In the rows, 128 means zero.
Each row of numbers stands for one object and depends on some of the facts below. Use the named rows to name the rest.

Some facts about the objects:
bobraklin (π vonek bitrun drinin)
bragro (λ vonek troskun vesku zoper)
braplitrin (ζ grusto klagrun stosifa)
breber (ζ skifin zoper)
briklo (π zopanul skatriflu stistan lipigrum)
buri (π zotrul mopuflas)
defotam (π fedrur)
dekagul (π vonek)
delu (λ buri zavan fedrur)
derufa (ζ skibrum skiribre biklabram)
derus (ζ grufugro klagrun skastuk radri fliskilik)
dobasu (π zomel vabrogil)
dranum (π lilok) (λ kesu derufa)
dripir (ζ voplik skifin)
drisi (ζ seplo boriple kloke vonek kostol lekozen)
droster (π steru fosi) (λ rotum)
drostok (λ florir braplitrin)
drotros (ζ gruvi brusi zoper matra gotroflok)
druklel (ζ masol floler)
duki (ζ zavan stosifa grirobras nikas)
dulesen (π flava floler nukunu) (ζ drostok kloti)
fizam (π seplo rotum) (λ gutin stiparor nukunu biklabram)
flabrem (λ nukunu)
flastum (ζ briklo dadon dranum) (λ seplo florago)
flitiflu (ζ nalu stiparor pivetal)
florago (π zavan rapli)
flostosku (π flukun floler plavigis)
fome (π visaflem nukunu betronir) (λ seplo klunodren)
fosi (ζ napluzin florir nikas)
foto (ζ voplik vonek skifin zalas drinin skefleplil brage)
geris (λ nikas vesku matra)
goflekam (π masol) (λ trunuk)
goge (π bekle klunodren)
goplek (π kasuk flastum lipigrum)
gruflan (π zavan derus) (ζ pivetal skiskagi) (λ dubre)
grufugro (λ grogir)
gufle (ζ skastuk zavan stosifa kleskil zalas)
karisti (λ flukun bobraklin trunuk skefleplil)
kesu (π badaskis)
klagivi (ζ ribruk gruvi gidrer)
kleskil (π zopanul zukel)
kloke (π drotros braplitrin gotroflok lamogro)
klomus (π skiribre geris) (ζ voplik lamogro)
klopelo (ζ masol gruplam safu)
kloti (π breber)
kodrum (π bego plavigis betronir)
kostol (λ boriple radri)
lastok (ζ masol flava goplek)
lilok (ζ goge napluzin grogir)
liskem (π visaflem)
logrur (π flukun zomel stosifa flitiflu) (ζ seplo masol stistan fizam grirobras skefleplil)
luplo (λ brusi)
luvom (π drisi delu) (λ kleskil)
midruk (ζ seplo viplim kostol safu) (λ trunuk)
mitru (ζ grufugro stistan bego flabrem)
mopuflas (ζ grirobras) (λ gaflos gufle)
muplek (ζ gruvi skiribre stiparor matra)
napluzin (π flava)
nazom (ζ napluzin flostosku vonek gotroflok)
nukunu (ζ floler delu)
nupedral (λ bego zaklatres)
pafluk (λ grusto bobraklin skulel)
pestir (π robrabem fosi) (λ brusi grogir)
plobruk (ζ viplim pivetal lekozen) (λ drinin)
rezek (ζ ribruk pasel)
ribruk (π voplik)
semos (λ zalas)
setrak (λ skulel)
sitrom (ζ brusi kebrer drinin biklabram)
skastuk (λ nikas)
skatriflu (ζ nalu lipigrum)
skibrum (π flastum zukel)
skiribre (λ zopanul)
skiskagi (π delu)
sola (λ dubre badaskis)
sostos (π seplo duki klopelo matra) (ζ klunodren goflekam kostol dekagul) (λ zefluk skiskagi)
steru (ζ seplo defotam)
stiparor (π drisi mopuflas)
stistan (λ safu)
stovar (π badaskis gidrer) (ζ skulel)
trunuk (ζ liskem fizam)
tukik (λ dubre kloke biklabram)
veflegri (ζ kesu skastuk pasel dobasu lipigrum) (λ dubre skifin)
vesku (π bitrun skefleplil)
visaflem (ζ buri pestir florago vesku skiskagi)
vobran (λ duki)
voplik (λ bekle skifin)
vuges (π tufi) (ζ tukik geris) (λ drisi braplitrin)
zaklatres (π gutin zalas)
zopanul (ζ gaflos drostok masol karisti)
zoper (π skatriflu tukik)
zotrul (ζ goge flava stiparor troskun gidrer)
zudu (ζ droster brage) (λ klopelo mitru)
zukel (ζ fome)

Some rows with their names:
[128 135 125 123 121 129 137 139 132 143 130 118 136 124 121 130 155 118
 125 142 116 131 135 124 130 126 123 129 130 131 127 113 123 116 125 128
 152 123]: flava
[126 115 142 131 146 118 131 147 144 104 135 140 123 123 130 127 156 136
 131 134 130 132 110 137 125 126 130 134 135 124 141 133 121 119 139 126
 124 118]: klomus
[118 127 123 127 132 134 110 131 133 139 131 126 138 135 142 123 128 119
 126 135 120 134 123 116 126 132 120 135 140 129 128 117 125 126 127 121
 147 140]: masol
[146 133 121 110 125 135 121 116 125 137 124 149 119 130 128 129 105 130
 131 120 128 125 140 133 129 133 129 136 120 121 130 146 125 142 121 130
 104 124]: zudu
[129 138 124 124 120 121 137 141 127 145 128 119 133 127 122 130 156 124
 127 144 116 129 132 130 129 123 124 130 125 131 132 115 122 117 126 132
 149 125]: bego
[123 126 134 138 125 131 128 120 129 122 129 119 135 130 130 127 153 127
 127 135 117 127 122 125 126 127 126 123 126 128 131 120 128 121 124 131
 138 131]: fedrur
[134 135 123 125 120 124 142 139 136 135 135 127 137 121 121 128 157 123
 127 145 117 128 133 127 130 124 126 122 124 128 124 116 127 123 123 120
 150 122]: visaflem
[152 122 149  95 118 149 130  87 133 123 125 145 133 115 118 125 118 131
 128 116 137 130 142 130 127 133 129 138 126 123 136 168 123 140 137 132
  96  92]: voplik
[128 131 127 139 122 131 123 124 130 132 129 122 133 135 131 126 149 128
 128 134 113 125 124 127 125 127 126 124 122 126 131 123 127 122 122 131
 137 131]: klunodren
[127 122 136 137 136 124 129 137 142 117 133 129 129 126 135 127 145 126
 128 129 124 131 120 126 129 127 130 125 127 124 124 120 126 124 123 124
 134 130]: derufa
[127 128 131 133 124 133 126 116 127 127 129 127 132 129 132 127 157 128
 129 135 114 128 120 128 126 128 125 125 123 128 131 120 128 122 122 132
 133 127]: zalas
[148 144 112 116 115 131 123 119 117 144 123 138 122 140 120 130  87 132
 130 122 132 119 147 135 127 130 128 130 120 124 134 146 133 141 129 128
 109 128]: kostol
[159 119 132  36 128 171  82 172  80 114 104 143 117 143 192 127 123 103
 135 117 143 136 137 148 127 130 124 107 135 135 109 120 143 136 142 107
  80 169]: luplo
[141 137 116 118 121 136 119 113 115 143 119 136 120 136 127 131  95 128
 129 115 130 122 145 131 129 133 128 135 121 127 130 143 126 139 121 138
 105 128]: vobran
[123  92 207 101 119 149 172  98 166 132 133  99 163  90 103 114  82 138
 117  99 192 156 121  98 134 128 135 119 156 143 116 202 134 139 170 112
 126  47]: dubre
[127 142 147 140 118 157 133 134 108 129 136 121 138 128 146 122 152 124
 129 131 129 132 130 139 125 131 127 128 122 122 126 120 129 125 131 148
 137 142]: rotum
[121 127 130 139 132 132 123 136 130 132 129 118 130 135 133 127 140 127
 128 131 125 129 122 127 126 127 127 128 132 130 133 122 125 119 129 131
 136 131]: gaflos
[128 130 131 140 124 125 129 138 135 121 133 121 133 135 117 126 130 130
 128 135 126 123 123 129 125 124 129 120 129 128 130 125 134 121 135 122
 139 131]: viplim
[118 121 139 143 140 126 134 143 135 116 130 115 126 128 136 130 136 128
 128 125 130 133 118 125 128 127 131 127 134 129 125 121 126 117 129 130
 133 132]: ribruk
[152 127 139 140 118 119 125 136 132 105 139 156 129 147 115 123 135 136
 127 143  97 116 119 111 121 120 115 119 117 119 129 130 140 137 127  98
 132 125]: drisi
[141 146  94 125 115 128 126  92 109 144 118 144 111 133 117 138  75 131
 130 112 122 114 160 132 130 134 129 148 116 120 138 149 124 147 115 148
  99 134]: pafluk

Name these rows:
No name comes twice in this set of rows, the named rows included.
[117 139 103 118 140  96 131 192 135 160 136 137 120 134 131 129 108 135
 130 141 135 138 116 132 129 126 122 135 141 136 131 126 124 130 140 111
 151 130] -> logrur
[132 116 145 123 138 123 128 129 145 103 139 153 129 117 128 122 176 133
 132 142 118 129 112 138 123 126 128 133 127 121 137 130 120 122 136 125
 125 111] -> foto
[119 136 110 124 115 116 153 128 125 127 130 124 133 108 107 135 155 124
 127 150 116 126 142 129 130 123 122 133 133 130 131 113 127 121 131 134
 151 127] -> flukun
[140 107 181  83 112 155 159  84 151 143 125 115 148  99 107 120  52 135
 120  90 190 147 141 106 135 134 136 129 146 138 120 207 134 153 158 118
 101  61] -> sola
[142 155 137 124 120 156 128 137  99 154 128 132 121 142 145 126  70 132
 130 104 157 134 146 146 129 139 131 144 119 123 129 160 125 145 135 159
 104 132] -> fizam
[135 116 148 128 135 134 130 119 149  98 137 146 132 115 132 124 179 127
 130 138 117 130 119 133 125 127 127 130 125 121 134 126 122 120 128 125
 128 113] -> breber
[129 134 115 134 124 123 124 109 122 154 129 139 127 133 143 125 151 131
 131 130 103 130 115 124 129 131 123 120 109 128 122 119 128 140 102 128
 128 131] -> braplitrin
[121 123 129 135 119 129 130 109 120 131 129 124 135 125 138 125 163 128
 129 137 109 130 114 124 126 128 122 120 120 131 125 113 131 127 117 130
 138 133] -> zavan
[151 144 110 118 129 127 114 119 120 156 121 145 111 145 135 132  78 131
 131 110 131 123 143 133 131 135 132 139 113 121 129 150 122 145 114 136
  99 127] -> vuges
[124 132 100 143 134 110 120 116 150 161 125 110 124 147 129 134 118 135
 133 122 124 124 119 132 127 131 137 127 124 129 142 136 118 117 111 136
 125 130] -> vesku
[141 157 132 126 123 147 133 159 100 134 136 141 117 140 147 125  75 133
 133 111 159 131 143 152 128 135 133 138 124 120 127 151 131 145 144 149
 108 145] -> sostos
[149 125 135 117 118 143 117 110 116 117 118 147 120 139 129 131 110 125
 125 117 103 122 142 111 126 129 118 135 121 124 129 143 130 142 117 127
 107 126] -> delu
[123 135 119 122 143 106 141 187 137 143 132 123 122 128 122 133 128 129
 128 135 136 137 123 134 132 125 128 138 139 133 129 123 119 118 137 125
 147 125] -> dulesen

The same objects again, as new rows of numbers:
Known rows:
[135 123 115 144 126 120 140 154 142 116 126 132 130 122 129 124 121 133
 129 128 139 123 142 117 110 109]: biklabram
[153 140 159 110 135 104 128  80 129 124 142 122 128  93 124 129 136 118
 141 106 158 144  80 102 153 148]: drostok
[111 131  92 135 121 124 124 156 120 121 136 141 132 116 106 123 114 126
 112 122 113 120 145 146 141 121]: kloke
[131 116 124 153 126 131 123 149 130 130 142 128 126 141 129 129 127 134
 126 135 128 115 107 113 123 126]: gruplam
[125 138  92 142 122 135 128 146 118 142 123 142 138 128 130 124 119 117
 117  98 125 127 149 156 138 116]: flostosku
[112 134  98 120 137 139 130 127 113 111 131 139 141 141 133 123 109 138
 124 129 108 123 121 160 145 119]: buri
[133 121 143 131 117 142 127 151 133 131 124 123 143 137 131 121 125 127
 114 167 106 119 120 124 117 129]: zukel
[128 162 131  90 160 110 131  67 113 105 129 130 142  88 125 115 135 152
 140  82 112 141 120 149 161 154]: luvom
[126 122 121 146 129 131 128 147 128 129 133 130 129 148 116 132 114 136
 122 132 129 120 109 112 116 110]: lekozen
[120 125 104 132 126 132 131 135 119 122 128 140 146 127 146 120 116 120
 121 125 135 116 149 171 137 119]: ribruk
[133 118  85 128 117  97 115 215 185  63 134 145 102  58  93 118 126 124
 162 161  98 128 236 101 111 136]: dubre
[101 158 159 150 151 101  92  63 137 130 101  80 148 143 113 146 144  95
 167 109 161  88 138  97 131 199]: karisti
[130 120 123 149 132 131 138 145 128 131 128 131 128 143 118 132 128 135
 115 124 137 121 128 119 109 114]: brage
[135 115 128 141 134 135 148 138 126 129 127 134 129 143 114 137 134 133
 113 119 143 130 127 127 109 118]: zalas
[104 107 112 138 101 133 137 109  97 127 131 132 115 119 130 123 109 114
 138 137 107 121 145 185 143 116]: stovar
[ 99 128 175  12 191 137  48  36 145 176 171 163 138  50 114 142 127  92
 148  95  90 109 136 175 127 103]: pestir
[116 128 100 115 127 136 129 128 110 116 128 137 140 144 129 127 106 123
 122 133 122 129 114 160 150 114]: florago
[ 68 145 136 195 138 134  94 108 131 143  75  67 143 207 120 153 144 105
 151 141 130  58 181 108 103 198]: trunuk
[129 124 123 140 124 134 132 139 122 129 135 128 129 147 121 130 117 136
 121 134 130 127  98 112 125 114]: klunodren
[127 121 119 138 132 135 125 146 128 119 131 129 134 150 131 132 111 132
 132 136 135 117 105 116 118 106]: pivetal
[145 149 157 102 137 100 129  80 136 124 121 121 133  92 127 125 129 121
 145 108 160 140 111 110 133 122]: skiribre

Rows to name:
No name comes twice in this set of rows, the named rows included.
[136 122 123 147 128 125 136 137 119 130 143 130 130 141 112 132 118 132
 114 119 144 131  82 108 129 117] -> seplo
[135 110 122 132 133 140 137 140 130 121 127 134 134 152 142 134 125 128
 133 139 141 119 130 130 111 117] -> pasel
[114 122 119 160 134 127 132 144 129 136 128 124 128 152 115 137 136 130
 111 126 149 110 134 116 112 130] -> skefleplil
[124 118 132 141 114 134 135 147 130 139 125 124 114 141 137 126 134 139
 117 146 118 130 139 132 118 123] -> fosi
[136 153 161  96 129 111 119  82 131 131 122 109 117 100 114 128 133 131
 138 124 120 155 107  98 143 137] -> plobruk
[137 113 133 131 133 145 135 145 132 119 128 133 147 146 133 128 121 122
 124 150 131 119 121 131 111 123] -> lipigrum
[122 123 130 143 119 139 128 147 126 137 132 124 113 147 126 127 130 139
 115 140 110 129 118 115 124 125] -> steru
[144 124 114 152 122 136 121 155 136 138 134 131 130 140 155 123 125 120
 141 114 139 116 121 119 123 119] -> flava
[164 137 159  94 142 114 158  68 119 111 122 126 132 107 109 136 144 119
 139 105 173 166  92 113 143 145] -> skastuk
[135 125 126 146 122 124 144 139 129 127 125 125 134 137 145 120 118 136
 123 125 151 124 118 124 115 104] -> matra
[122 127 116 139 119 131 122 145 120 130 142 138 156 113 134 107 119 113
 107 140 115 106 122 163 144 140] -> goplek
[132 122 123 146 128 125 138 145 135 126 125 127 136 135 147 124 118 132
 131 129 148 112 130 127 110 104] -> gruvi

Now the same objects, written a new way:
Some objects and their rows:
[134 147 131 135 119 118 141 150 122 141 118 122 108 138 126 134 117 132
 119 134 127 118  96 125 134 137 118 135 126 122  96 136 131 122 112]: brusi
[184 136 163 136 156 112 155 166 107 118 122 140  94 161 114 132 155 142
 127 125 117 131 117 114 114 118 137 131 160 125 126 123 104 170 114]: kloke
[149 124 156 143 115  99 122 163 134 127 114 137  79 152 108 138 124 129
 131 153 133 116 124 129 128 108 120 147 126 141  88 128 107 151 135]: gaflos
[111 108 151  86  67  98  90 121 140 147 117 133 131  92 121 132  82 139
 132 103 131 143 139 124 128 134 130 131 120 123 146 112 126 118 119]: plavigis
[107 118 123 128 136 133 134 131 105 114 116 121 135 128 142 143 150 134
 117 124 132 139 126 125 135 113 130 113 132 129 124 122 138 121 161]: foto
[113 128 143 119 144 129 129 120 115 127  91 133 144 115 106 112 123 120
 122 184 139 143 119 147 119 141 149 116 120 146 127 170 136 109 154]: zotrul
[147 154 112 138  96 122 117 177 157 137 132 138  75 143 121 151 141 145
  91 133 117 100 112 135 165 140 101 128 135 142 137 125 140 107 143]: skefleplil
[ 98 148 132 160 140 134 124  83 118 134 149 111 156 120 153 114 116  97
 140 130 128 139 153 122 156 174 126 122  78 118 113 100 174  98 127]: drostok
[116 124 103 122 122 133 116 116 153 118 114 126 130 118 131 127 131 132
 101 146 140 126 129 148 128 117 127 115 121 146 131 145 136  96 157]: fosi
[134 132 127 117 145 134 123 132 127 144 131 134 137 141 137 122 120 124
 128 127 129 130 138 139 139 154 118 130 126 135 129 137 115 128 119]: pivetal
[ 99  96 145 131 162 104  87  75 139  97 114 138 167 115 112 124 124 111
 118 199 140 153 149 137 109 123 167 116  82 161 136 165 134 102 194]: mopuflas
[123 116 102 119 159 141 109  95 139 133 139 129 164 126 132 128 143 123
 148 128 117 140 165 116 123 132 144 131 117 128 189 127 122 143 148]: sola
[141  52 146 144 127  53 148 176 116 149 156  79 105 185 134 153  82 141
  97 177 130  94 126  84 143 132 120 187  58 159  35 149  88 113 124]: safu
[144 135  89 104 172 166 147 105 124 133 140 121 179 108 133 124 155 144
 136 105 108 137 133 108 104 140 151 119 160 107 217 143 138 150 108]: dranum
[116 124 109 123 122 134 125 123 139 117 117 125 132 119 129 123 133 128
 114 140 139 124 130 142 130 118 124 118 126 141 127 138 127 108 148]: lilok
[110 125 128 140 154 125 102  78 134 130 139 135 155 132 137 121 138 107
 158 133 126 143 175 123 139 143 136 127  94 131 151 103 131 135 160]: vobran
[125 142 117 128 131 132 112 126 145 140 126 131 128 128 129 134 118 126
 125 140 125 125 130 131 130 141 124 127 117 131 138 139 135 117 140]: rapli
[112 107 131 148 142 143 154 127 110 124 190 145 150 141 114 118 156 103
 160 113 116 114 105 117 132 103 132 144 144 107 114 111  97 159  84]: skibrum
[185 142 119 128 125 120 172 194 124 140 142 122  81 158 123 139 170 164
  89 113 104  99 103 107 151 146 107 131 161 123 162 120 122 130 101]: vesku
[106 122 102 133 158 131 126  78 128 138 157 109 176 123 150 118 127 120
 135 123 116 139 150 112 136 161 138 125  95 118 152 119 148 108 127]: grufugro
[125 118  89 111 159 145 130 105 129 142 144 115 173 114 136 130 133 138
 128 123 115 133 141 107 118 144 144 131 126 121 184 143 133 125 126]: bragro

Rows to name:
No name comes twice in this set of rows, the named rows included.
[153 143 118 144 137 126 138 143 131 134 158 127 109 154 137 131 165 136
 106 117 110 116 144 116 164 161 106 123 125 126 165  99 135 122 127] -> dekagul
[152 153 199 150 153  87 170 153  74 122 108 118 112 151 116 122 106 137
 106 161 119 134  60 113 118 164 151 126 116 121  49 155 136 125  88] -> buri
[137 110 183 109 127 109 109  73 100 119 129 147 146 110 126 103 147 119
 185  81 125 180 195 115 126 135 143 112 137 105 190  51 118 177 127] -> fome
[144  82  71 141 109 136 172 175 136 125 107  48  96 139 160 155  66 150
 106 141 163  85 135 116  88  78  99 171 112 145  38 183 116 119 128] -> klopelo
[ 65 104 102 131 118 179  82  90 154 104 165 180 168 106 109 114 162  77
 169 132 142 123 157 167 136  75 132 116 144 136 164 121 103 140 166] -> flastum
[148 121 100 104 118 117 127 170 153 137 114 127 114 129 111 157 126 162
 102 142 117 107  92 115 102 104 131 147 153 135 148 175 108 137 134] -> zalas
[151 149  87 110  94 134 121 198 165 145 128 134  83 139 119 162 139 167
  67 126 109  90  95 131 159 138  98 128 155 144 163 154 132 103 136] -> vonek
[159 153 214 174 133  88 115 142 118 110 108 164  51 174 116 117 149  97
 166 145 137 135 150 145 146 112 114 132 116 134  58  70 104 173 153] -> zaklatres
[171 143 192 124 173 102 151 153  91 130  82 150 112 149  83 114 137 132
 138 177 124 145  90 128 102 144 164 127 155 134 119 166  99 167 119] -> stiparor
[178 157 119 109 136 143 158 171 123 124 110 135 106 126 112 135 146 161
 113 112 113 118  80 122  95 116 138 123 192 113 159 154 117 157  90] -> kesu
[107 220 201 169 191 157 126  50  76 105 117 159 177 106 140  86 136  83
 156 131 116 187 116 148 136 203 166  73 113  98 127 103 211 112 114] -> luvom
[136 114 126 129 129 139 174 180 102 128 158 138 120 143  99 137 151 135
 135 112 113 100  62 109 116  88 132 147 179 108 109 137  91 172  73] -> zoper
[129 128 221 132  58  62  65 137 142 120  90 170  52 133 106 127  97 107
 161 129 149 146 159 156 148 106 110 137 108 142  69  69 103 147 154] -> bego
[ 89 100  83 122 142 157  98  99 154 129 174 151 177 116 112 131 141 103
 157 131 119 122 146 128 129 106 142 138 128 127 173 138 107 143 143] -> tukik

